Below are the code and all the weights of a small trained network. Each question names an input and a class and asks about switching units off, where a switched-off unit gives its printed mean instead of its output.

import numpy as np


def w(rows, s, z=0):
    codes = np.array(rows[::2]) - 128.0
    scale = np.full(codes.shape[1], s)
    scale[-1] = z or s
    return codes * scale


def f(y):
    return np.maximum(y, 0)


def log_softmax(a):
    a = a - a.max(-1, keepdims=True)
    return a - np.log(np.exp(a).sum(-1, keepdims=True))


def net(x, mask):
    res = np.array(x, float).reshape(1, 8) / 4 @ E
    y = f(res @ A[0][:, :-1].T + A[0][:, -1])
    res = res + np.where(mask, y, B[0][:, -1]) @ B[0][:, :-1]
    return log_softmax(res[-1] @ U[:, :-1].T + U[:, -1])


A, B = {}, {}
E = w([
[239,97,60,130,203,82],'x0',
[124,134,129,133,125,119],'x1',
[131,124,130,126,122,132],'x2',
[96,2,181,205,137,106],'x3',
[34,98,12,99,177,158],'x4',
[125,129,127,133,127,125],'x5',
[126,131,126,132,131,123],'x6',
[102,104,168,22,151,66],'x7',
],0.008)
A[0] = w([
[101,1,164,197,150,102,108],'n1',
[169,140,165,155,98,96,53],'n2',
[125,154,110,221,128,224,157],'n3',
[43,157,33,138,194,149,69],'n4',
[72,162,157,148,42,184,186],'n5',
[241,92,65,142,187,69,109],'n6',
[163,168,232,134,83,126,69],'n7',
[159,216,87,68,129,147,137],'n8',
[138,239,105,95,149,142,1],'n9',
[95,91,147,35,186,44,116],'n10',
[195,174,193,173,130,85,96],'n11',
[74,74,79,121,130,126,94],'n12',
[86,113,191,33,111,106,131],'n13',
],0.0088,0.0044)
B[0] = w([
[151,226,206,187,176,204,252],'n1',
[147,95,134,56,108,168,160],'n2',
[213,146,65,164,73,35,236],'n3',
[183,62,151,46,115,177,254],'n4',
[45,88,108,130,164,74,248],'n5',
[2,64,114,159,154,88,253],'n6',
[120,80,139,77,106,168,202],'n7',
[103,160,170,171,179,156,244],'n8',
[130,195,180,155,211,164,194],'n9',
[175,178,72,147,106,92,235],'n10',
[142,54,103,56,132,172,196],'n11',
[190,106,145,67,109,201,202],'n12',
[163,151,79,172,67,64,221],'n13',
],0.0089,0.007)
U = w([
[133,212,208,159,182,174,90],'0',
[177,55,133,31,96,175,76],'1',
[123,129,123,127,112,102,254],'2',
[4,80,119,135,132,61,87],'3',
[214,167,76,156,71,36,109],'4',
],0.012,0.0099)

Each question gives the input, the list of numbers given to net, and the class t.
The units are the neurons (one row each of A and B). Each row of codes is followed by its name. A weight is (code - 128) times the scale printed after its matrix; where a second scale follows, it is the last column's (A, B and U).
mask holds one flag per neuron, in row order. A switched-off neuron (its flag False) gives its mean, the last column of its row in B, instead of its output. The means were averaged over made-up inputs and are rounded, as every weight is.
A unit's drop is (log p(t) with every unit on - log p(t) with that unit switched off) / (log p(t) with every unit on - log p(t) with every unit switched off).
The circuit of an input: a set's keep is (log p(t) with only the set's units on - log p(t) with every unit switched off) / (log p(t) with every unit on - log p(t) with every unit switched off). Starting from the 12 units with the biggest drops (on a tie, the unit counted first), units are removed one at a time, each time the one whose removal leaves the highest keep (on an exact tie, the one counted first), for as long as the keep stays at least 0.8.
circuit, biggest first: the units of the circuit, biggest drop first
unit that matters most: the unit with the biggest drop
k most important neurons: the k neurons with the biggest drops, biggest first
drop when u is switched off: that unit's drop, to one decimal
input [-6,0,0,4,-5,6,6,-2], class 3: unit that matters most	n5
input [5,-7,3,-5,-2,-7,4,-5], class 0: 4 most important neurons	n8, n9, n13, n5
input [-1,-6,2,-4,4,-3,8,0], class 0: 3 most important neurons	n8, n11, n9
input [-4,8,-3,-4,-8,-2,8,5], class 1: 2 most important neurons	n7, n11
input [-3,8,-4,-4,-2,4,1,6], class 4: 2 most important neurons	n13, n6
input [-2,2,4,-2,-7,-2,-7,8], class 4: 3 most important neurons	n13, n4, n10
input [4,1,-8,5,8,-8,4,5], class 1: 2 most important neurons	n12, n4
input [5,3,-3,-7,-3,5,4,1], class 0: 2 most important neurons	n9, n8
input [-8,-7,5,4,-7,7,-5,-2], class 3: 3 most important neurons	n5, n4, n12
input [2,0,6,-1,3,-1,5,8], class 4: 2 most important neurons	n10, n13
input [-6,7,4,-4,-4,4,-5,4], class 3: 2 most important neurons	n5, n1
input [-1,-3,-6,7,-2,-7,6,-8], class 4: 2 most important neurons	n3, n8
input [-3,4,1,0,4,3,5,2], class 1: circuit, biggest first	n6, n4
input [-3,-4,-5,-4,4,5,6,-6], class 4: 3 most important neurons	n3, n6, n1
input [0,5,-7,-6,-2,0,6,8], class 4: most important neuron	n13
input [5,-3,-7,-5,-5,7,4,-4], class 2: 2 most important neurons	n1, n6
input [4,-3,2,2,5,-6,8,-2], class 1: circuit, biggest first	n4, n12
input [-1,0,-4,-3,-5,-6,3,6], class 4: 3 most important neurons	n13, n4, n10
input [-5,-1,-7,-2,7,7,-6,-1], class 1: drop when n12 is switched off	0.1
input [7,8,-2,-6,-8,5,8,-4], class 1: circuit, biggest first	n11
input [8,-5,-7,4,-2,-7,-6,2], class 3: drop when n6 is switched off	1.2
input [6,6,0,-3,4,5,-7,-3], class 3: drop when n1 is switched off	0.2
input [1,5,4,5,-8,4,-8,8], class 1: drop when n2 is switched off	0.5
